Here is a tiny trained network, its code and every weight. The questions are about switching its units off for an input and a class, where a switched-off unit gives its printed mean instead of its output.

import numpy as np


def w(rows, s, z=0):
    codes = np.array(rows[::2]) - 128.0
    scale = np.full(codes.shape[1], s)
    scale[-1] = z or s
    return codes * scale


def norm(h):
    return h / np.sqrt((h * h).mean(-1, keepdims=True) + 1e-5)


def f(y):
    return np.maximum(y, 0)


def log_softmax(a):
    a = a - a.max(-1, keepdims=True)
    return a - np.log(np.exp(a).sum(-1, keepdims=True))


def net(x, mask):
    res = np.array(x, float).reshape(1, 3) / 4 @ E
    u = 0
    for l in range(3):
        y = f(norm(res) @ A[l][:, :-1].T + A[l][:, -1])
        res = res + np.where(mask[u : u + 8], y, B[l][:, -1]) @ B[l][:, :-1]
        u += 8
    return log_softmax(norm(res)[-1] @ U[:, :-1].T + U[:, -1])


A, B = {}, {}
E = w([
[123,119,172,152,225,126,151,171,164,129,255,96],'x0',
[128,94,129,138,113,174,91,124,153,167,151,204],'x1',
[82,247,148,199,126,183,172,129,87,94,128,192],'x2',
],0.0075)
A[0] = w([
[111,138,119,145,114,140,190,122,136,119,154,216,103],'L0N0',
[150,63,99,122,113,81,101,112,208,156,119,107,99],'L0N1',
[79,123,121,135,99,83,153,112,98,65,108,44,6],'L0N2',
[84,65,104,151,101,178,85,120,135,194,157,253,18],'L0N3',
[165,84,67,140,112,135,118,95,161,135,164,81,253],'L0N4',
[93,24,78,131,119,179,117,163,135,165,133,155,120],'L0N5',
[122,149,108,112,102,149,124,143,164,196,153,178,16],'L0N6',
[77,145,87,82,94,149,129,57,132,108,89,150,100],'L0N7',
],0.0056,0.004)
B[0] = w([
[109,173,142,208,134,88,111,148,103,153,147,129,196],'L0N0',
[61,102,204,132,114,163,115,144,57,149,105,151,234],'L0N1',
[108,187,155,167,91,120,67,64,246,96,156,109,161],'L0N2',
[144,121,156,138,135,92,109,2,204,66,101,149,211],'L0N3',
[103,148,104,162,166,105,150,154,79,181,131,135,254],'L0N4',
[124,197,143,141,140,120,101,100,193,75,116,45,205],'L0N5',
[138,201,187,118,142,128,68,71,137,81,132,110,146],'L0N6',
[127,128,128,126,192,104,159,196,147,158,113,160,195],'L0N7',
],0.0066,0.0052)
A[1] = w([
[81,181,109,114,101,54,220,143,80,90,124,2,138],'L1N0',
[105,126,129,161,184,129,166,141,93,150,205,145,82],'L1N1',
[148,204,146,194,167,36,124,159,139,97,121,177,103],'L1N2',
[52,163,103,128,83,41,74,156,136,134,125,157,57],'L1N3',
[176,132,94,154,118,103,141,78,157,65,125,61,3],'L1N4',
[109,147,100,125,175,41,146,117,106,96,120,110,103],'L1N5',
[122,157,52,96,63,129,91,108,116,70,97,170,2],'L1N6',
[177,87,153,129,150,146,180,68,125,69,110,114,16],'L1N7',
],0.0056,0.0013)
B[1] = w([
[166,155,162,172,81,157,52,45,207,104,130,171,230],'L1N0',
[164,136,31,108,152,174,169,134,125,168,50,121,223],'L1N1',
[78,3,126,129,178,139,80,181,86,145,117,89,253],'L1N2',
[132,124,40,96,198,206,146,195,143,159,178,142,184],'L1N3',
[108,147,193,183,127,92,58,121,153,146,32,154,147],'L1N4',
[71,87,153,111,170,152,157,66,173,182,134,173,180],'L1N5',
[204,145,92,83,78,130,181,33,145,135,117,143,167],'L1N6',
[138,141,138,159,192,169,118,163,153,141,79,107,131],'L1N7',
],0.0055,0.0061)
A[2] = w([
[147,208,153,55,46,177,158,169,66,159,63,151,88],'L2N0',
[206,146,82,102,138,109,172,103,107,150,121,127,165],'L2N1',
[138,160,155,144,152,122,175,140,177,123,216,94,25],'L2N2',
[154,127,109,101,100,68,124,95,94,116,57,192,233],'L2N3',
[179,130,157,109,190,128,116,129,166,121,255,168,1],'L2N4',
[92,232,128,169,132,200,169,103,74,67,158,197,89],'L2N5',
[168,36,131,52,114,72,75,119,161,154,153,74,73],'L2N6',
[164,121,163,151,155,121,230,199,103,124,185,124,6],'L2N7',
],0.006,0.0015)
B[2] = w([
[166,77,111,151,173,182,151,109,123,160,164,106,175],'L2N0',
[111,106,82,205,185,194,148,178,137,106,142,201,150],'L2N1',
[196,141,76,105,84,120,118,102,153,110,95,161,193],'L2N2',
[177,144,121,99,185,133,185,161,154,84,254,66,216],'L2N3',
[179,145,103,84,74,166,150,79,135,79,76,127,210],'L2N4',
[115,95,177,60,27,28,98,160,86,137,120,78,253],'L2N5',
[83,216,161,183,29,99,149,192,39,71,126,181,234],'L2N6',
[148,91,77,72,128,134,179,112,113,147,122,147,174],'L2N7',
],0.0074,0.0051)
U = w([
[87,124,155,127,66,93,139,189,9,135,127,135,240],'0',
[150,171,153,137,75,112,86,36,195,80,124,148,185],'1',
[204,114,38,89,137,183,207,132,112,120,140,138,17],'2',
[70,91,133,166,213,176,94,121,138,171,115,137,3],'3',
],0.013,0.00068)

Each question gives the input, the list of numbers given to net, and the class t.
The units are the neurons (one row each of A and B). Each row of codes is followed by its name. A weight is (code - 128) times the scale printed after its matrix; where a second scale follows, it is the last column's (A, B and U).
mask holds one flag per neuron, layer by layer. A switched-off neuron (its flag False) gives its mean, the last column of its row in B, instead of its output. The means were averaged over made-up inputs and are rounded, as every weight is.
A unit's drop is (log p(t) with every unit on - log p(t) with that unit switched off) / (log p(t) with every unit on - log p(t) with every unit switched off).
The circuit of an input: a set's keep is (log p(t) with only the set's units on - log p(t) with every unit switched off) / (log p(t) with every unit on - log p(t) with every unit switched off). Starting from the 12 units with the biggest drops (on a tie, the unit counted first), units are removed one at a time, each time the one whose removal leaves the highest keep (on an exact tie, the one counted first), for as long as the keep stays at least 0.8.
units of the circuit, in order: the units of the circuit, biggest drop first
k most important neurons: the k neurons with the biggest drops, biggest first
drop when u is switched off: that unit's drop, to one decimal
input [7,2,7], class 0: units of the circuit, in order => L2N5
input [3,6,5], class 1: 3 most important neurons => L0N3, L0N4, L0N1
input [4,-2,-4], class 0: 3 most important neurons => L2N6, L0N1, L1N3
input [3,-2,-1], class 3: 3 most important neurons => L1N1, L0N4, L2N3
input [4,-4,2], class 1: 2 most important neurons => L1N0, L0N4
input [5,7,-8], class 0: 4 most important neurons => L2N6, L0N1, L1N0, L0N4
input [-5,-1,-6], class 0: 2 most important neurons => L2N6, L1N1
input [2,-2,2], class 3: 2 most important neurons => L1N2, L0N1
input [-7,-3,-8], class 0: 3 most important neurons => L2N6, L1N1, L0N1
input [-7,-2,-6], class 2: 2 most important neurons => L1N2, L2N3
input [-7,-8,-2], class 1: 2 most important neurons => L0N2, L1N0
input [6,6,-1], class 1: 2 most important neurons => L0N3, L0N5
input [7,-5,-4], class 2: 2 most important neurons => L0N5, L0N3
input [-1,-5,2], class 1: units of the circuit, in order => L1N0
input [2,-5,-2], class 1: 2 most important neurons => L1N0, L0N0
input [8,7,3], class 2: drop when L1N0 is switched off => 0.5
input [5,-7,-8], class 0: drop when L0N1 is switched off => 0.1
input [5,4,-6], class 0: drop when L2N6 is switched off => 1.0
